Each row has a name. After each piece below comes the name of the row it's from, unless a question asks for something else. Each question is about the rows just above it. Some pieces are copies with a little noise. Places in a row count from 0.

vikav: [166 128 220 101 136 130 133]
Vonev: [119 151 109 165  82 185 125]
tup: [101 155  59 184  84 186 127]
segod: [109 135  56 158 152 121 140]
pepos: [116 122  94 129 145 108 130]
mib: [139 129 124 130 181 102 148]
Vivi: [158 134 198 115 157 139 134]
Sef: [138 131 120 134 177 106 148]
kege: [125 130 100 138 157 114 139]
lol: [138 137 113 144 181 113 153]
zifo: [115 137  64 158 163 119 145]
buli: [104 131  57 152 138 122 132]
[108] is at row and place
pepos, 5
Number of entries in [104 131  57 152]:
4
Table of tags by key:
[138] -> Z245
[177] -> Z248
[120] -> Z97
[139] -> Z529
[116] -> Z518
[117] -> Z718
[119] -> Z886
[176] -> Z976
[137] -> Z289
[104] -> Z595
The tag of Sef, keyed by place 0:
Z245
[125 130 100 138 157 114 139]
kege
[114 138  64 159 164 117 143]
zifo
[139 129 124 130 181 102 148]
mib
Among the named rows, does one hold [121 134] next to each other, in this order?
no

pepos: [123 126 115 116 123 120 118 119 137 130 126 137 107 133 128 110 122 121
 130 149 130 121 139 135  99 114 139 128]
vikav: [143 128 137 110 124 147 118 115 121 157 126 119 125 112 104 144  11 139
 148 142 127 115 125 121 144 144 117 122]
lol: [123 130 124 152 118 132 151 128 121 122 145 130 143 126 140 136 151 120
 126 116 133 143 111 132 118 130 112 125]
zifo: [141 129 135 108 141 136 116 148 115 144 110 141 115 141 112 106  65 129
 125 139 134 116 138 116 133 148 120 126]
kege: [106 129 117 140 124 121 120 129 139 115 119 132 118 115 135 128 182 113
 118 123 121 121 145 137  88 113 136 130]
segod: [141 130 136 128 135 113 147 115 128 120 148 109 152 128 138 157 161 138
 141 135 131 138 109 121 124 144 113 122]
How many entries does [106 129 117 140 124 121 120 129 139 115 119 132 118 115 135 128 182 113
 118 123 121 121 145 137  88 113 136 130] have?
28
Number of entries in [123 126 115 116 123 120 118 119 137 130 126 137 107 133 128 110 122 121
 130 149 130 121 139 135  99 114]:
26
Is [131 124] printed in one of the named rows, side by side and in this order?
no
[143 128 137 110 124 147 118 115 121 157 126 119 125 112 104 144  11 139
 148 142 127 115 125 121 144 144 117 122]
vikav
[141 129 136 128 134 112 147 115 129 120 148 108 152 128 137 156 161 138
 141 135 130 138 108 122 124 144 112 122]
segod

kege: [ 94 176 146 128 108 116 169 183  71 148 170 167 128 104 162  87 132 134
 178]
Vonev: [144  78  99 134 116 137  98  65 181  79 106 139 139 139  85 177 148 127
  80]
Vivi: [107 176 138 120 113 119 171 192  71 151 150 127 139 123 177  74 124 132
 180]
segod: [121 154 103 113  85 124 176 180  82 112 128 104 175 149 182  74 142 133
 166]
lol: [142 156 164 119 184 125 124 163 112 194 113  60  97 139 152 101  81 121
 152]
Sef: [154 123  87 106 103 132 154 155 112 102  88  52 177 177 170  90 132 129
 140]
tup: [167  98 131 124 177 137  86  94 175 144  83  60 111 154 105 156  99 121
  94]
pepos: [163 116  93 106 121 134 140 143 126 112  76  36 170 182 162  98 123 126
 129]
mib: [129 158 115 111 108 124 171 186  82 135 120  84 161 152 185  69 126 131
 168]
buli: [ 88 149 164 148 131 119 126 126 115 148 185 222  90  74 105 145 134 131
 138]
vikav: [160 118 158 125 195 133  91 114 156 176  93  60  90 143 115 140  81 119
 112]
Table of tags by key:
[138] -> Z315
[152] -> Z263
[185] -> Z779
[186] -> Z482
[139] -> Z790
[151] -> Z406
The tag of mib, keyed by place 13:
Z263
The row with [ 94 176 146 128 108 116 169 183  71 148 170 167 128 104 162  87 132 134
 178] is
kege

segod: [ 81 144 131 181 105  98 134 159 119 160 108 120 128 118 139  90 171  91
 136 120  67 125]
kege: [115 106 159 110 154 132 164 151 115 151 110 126  87 149 120 146 163 171
 156 171 129 134]
zifo: [ 86  88 111 171 120 119 127 118 123 123  89 140 145  59 130  81 141 141
 134 174 138 102]
lol: [112 157 160 116  82 155 121 160 116 133 154 148  84 178 136 158 170 110
 106  63 153 145]
Vonev: [117 157  98 153  93 115 124 144 139 145 144 122 121 125 131 108 142  60
 124  99  98 140]
mib: [161  98 117 114 153 126 132 108 126 136 106 113 109 116 103 124 194 161
 132  96 149 138]
buli: [125 153  99 146 120  82 148 142 119 121 151 116  91 148 104 135 142  35
 125 125 129 172]
pepos: [ 71 129 129 179  98 104 129 146 111 124 113 142 126 106 137 101 123 106
 141 169 109 124]
Sef: [ 81 144 131 181 105  98 134 159 119 160 108 120 128 118 139  90 171  91
 159 120  67 125]
tup: [115 106 159 110 154 132 164 151 115 151 110 126  87 149 120 146  98 171
 156 171 129 134]
Vivi: [139 144 107 104  90 161 116 139 156 129 161 149 103 139 148 153  65 116
  89 152 158 118]
vikav: [164 125  86 132 149  84 134 116 137 127 121 108 106 123 114 133 139  74
 103 108 164 134]
Table of tags by key:
[123] -> Z502
[144] -> Z733
[98] -> Z781
[143] -> Z449
[145] -> Z116
[116] -> Z893
[124] -> Z783
[151] -> Z898
[160] -> Z608
[146] -> Z4
[142] -> Z70
Join Vonev by its entry at place 7:
Z733
How many entries does [117 157  98 153  93 115 124 144 139 145 144 122 121 125 131 108 142  60] have?
18
Where do [125 153  99 146 120  82 148 142 119 121 151 116  91 148 104 135 142  35
 125 125 129 172] appear?
buli
Count the entries of [164 125  86 132 149  84 134 116 137 127 121 108 106 123 114 133 139]:
17

